Below are the code and all the weights of a small trained network. Each question names an input and a class and asks about switching units off, where a switched-off unit gives its printed mean instead of its output.

import numpy as np


def w(rows, s, z=0):
    codes = np.array(rows[::2]) - 128.0
    scale = np.full(codes.shape[1], s)
    scale[-1] = z or s
    return codes * scale


def f(y):
    return y / 2 * (1 + np.tanh(0.7978845608 * (y + 0.044715 * y**3)))


def log_softmax(a):
    a = a - a.max(-1, keepdims=True)
    return a - np.log(np.exp(a).sum(-1, keepdims=True))


def net(x, mask):
    res = np.array(x, float).reshape(1, 3) / 4 @ E
    y = f(res @ A[0][:, :-1].T + A[0][:, -1])
    res = res + np.where(mask, y, B[0][:, -1]) @ B[0][:, :-1]
    return log_softmax(res[-1] @ U[:, :-1].T + U[:, -1])


A, B = {}, {}
E = w([
[206,97,1],'x0',
[150,11,166],'x1',
[236,188,169],'x2',
],0.0078)
A[0] = w([
[147,120,98,58],'N0',
[161,80,94,41],'N1',
[137,125,71,26],'N2',
[104,190,100,43],'N3',
[177,119,91,83],'N4',
[101,197,98,40],'N5',
[83,137,234,72],'N6',
[217,144,167,40],'N7',
[186,157,181,59],'N8',
[173,3,190,43],'N9',
[161,101,62,76],'N10',
[124,135,128,2],'N11',
[196,152,154,79],'N12',
[168,106,53,76],'N13',
[215,45,200,88],'N14',
[78,125,174,41],'N15',
[201,194,148,72],'N16',
[180,133,156,82],'N17',
[182,89,46,71],'N18',
[71,107,99,130],'N19',
[193,164,163,235],'N20',
[145,115,66,45],'N21',
[129,116,158,56],'N22',
[56,106,94,133],'N23',
[164,144,146,207],'N24',
[106,183,103,35],'N25',
[149,113,78,51],'N26',
[65,99,71,54],'N27',
[51,121,77,77],'N28',
[90,182,89,39],'N29',
[160,122,23,90],'N30',
[63,110,87,89],'N31',
[103,57,129,38],'N32',
[158,40,160,38],'N33',
[47,115,71,11],'N34',
[150,119,130,52],'N35',
[129,210,104,43],'N36',
[121,235,92,67],'N37',
[155,54,156,47],'N38',
[83,245,60,61],'N39',
[88,154,239,82],'N40',
[87,143,204,54],'N41',
[106,180,109,15],'N42',
[149,97,133,39],'N43',
[104,131,167,45],'N44',
[97,136,177,63],'N45',
[143,122,80,61],'N46',
],0.013,0.0057)
B[0] = w([
[143,127,83,130],'N0',
[126,165,84,155],'N1',
[138,145,74,145],'N2',
[75,144,105,159],'N3',
[170,140,106,167],'N4',
[69,148,109,167],'N5',
[200,199,79,228],'N6',
[133,14,55,170],'N7',
[147,35,4,164],'N8',
[7,176,157,223],'N9',
[172,181,106,192],'N10',
[104,139,80,103],'N11',
[140,45,91,166],'N12',
[187,183,105,206],'N13',
[12,112,117,211],'N14',
[165,133,38,156],'N15',
[115,14,71,199],'N16',
[125,80,104,143],'N17',
[193,199,107,225],'N18',
[140,62,142,180],'N19',
[170,57,179,248],'N20',
[155,153,82,162],'N21',
[121,140,93,119],'N22',
[146,28,134,198],'N23',
[152,99,163,192],'N24',
[81,140,102,147],'N25',
[150,157,92,152],'N26',
[136,17,84,178],'N27',
[123,33,104,184],'N28',
[76,126,97,158],'N29',
[192,207,122,243],'N30',
[135,39,110,176],'N31',
[68,61,104,157],'N32',
[45,145,115,175],'N33',
[115,29,76,171],'N34',
[116,109,76,112],'N35',
[52,125,105,180],'N36',
[30,157,137,226],'N37',
[61,142,115,162],'N38',
[25,192,155,254],'N39',
[205,212,96,240],'N40',
[177,177,75,190],'N41',
[85,138,90,136],'N42',
[107,130,97,118],'N43',
[146,136,73,134],'N44',
[159,150,80,155],'N45',
[146,155,99,148],'N46',
],0.045,0.0066)
U = w([
[225,193,58,140],'0',
[75,162,98,192],'1',
[188,56,85,91],'2',
[219,143,254,254],'3',
[184,150,162,82],'4',
[181,152,153,91],'5',
[183,148,155,72],'6',
],0.0068,0.014)

Each question gives the input, the list of numbers given to net, and the class t.
The units are the neurons (one row each of A and B). Each row of codes is followed by its name. A weight is (code - 128) times the scale printed after its matrix; where a second scale follows, it is the last column's (A, B and U).
mask holds one flag per neuron, in row order. A switched-off neuron (its flag False) gives its mean, the last column of its row in B, instead of its output. The means were averaged over made-up inputs and are rounded, as every weight is.
A unit's drop is (log p(t) with every unit on - log p(t) with that unit switched off) / (log p(t) with every unit on - log p(t) with every unit switched off).
The circuit of an input: a set's keep is (log p(t) with only the set's units on - log p(t) with every unit switched off) / (log p(t) with every unit on - log p(t) with every unit switched off). Starting from the 12 units with the biggest drops (on a tie, the unit counted first), units are removed one at a time, each time the one whose removal leaves the highest keep (on an exact tie, the one counted first), for as long as the keep stays at least 0.8.
circuit, biggest first: the units of the circuit, biggest drop first
unit that matters most: the unit with the biggest drop
top k neurons: the k neurons with the biggest drops, biggest first
drop of u: that unit's drop, to one decimal
input [-8,8,-7], class 0: top 2 neurons	[N6, N40]
input [7,-8,-1], class 1: circuit, biggest first	[N39]
input [-7,7,2], class 0: top 2 neurons	[N6, N40]
input [7,-5,8], class 2: top 2 neurons	[N16, N7]
input [2,-5,5], class 1: top 2 neurons	[N37, N39]
input [-6,5,-6], class 0: top 3 neurons	[N6, N40, N41]
input [-3,-7,-8], class 2: top 3 neurons	[N23, N28, N34]
input [6,-7,-2], class 1: top 2 neurons	[N39, N37]
input [7,8,-6], class 1: top 3 neurons	[N9, N33, N32]
input [3,8,7], class 1: top 2 neurons	[N9, N14]
input [2,7,0], class 1: drop of N11	0.0
input [3,1,-3], class 3: drop of N15	0.1
input [5,-7,-4], class 1: drop of N39	0.3
input [-7,-6,0], class 0: unit that matters most	N40
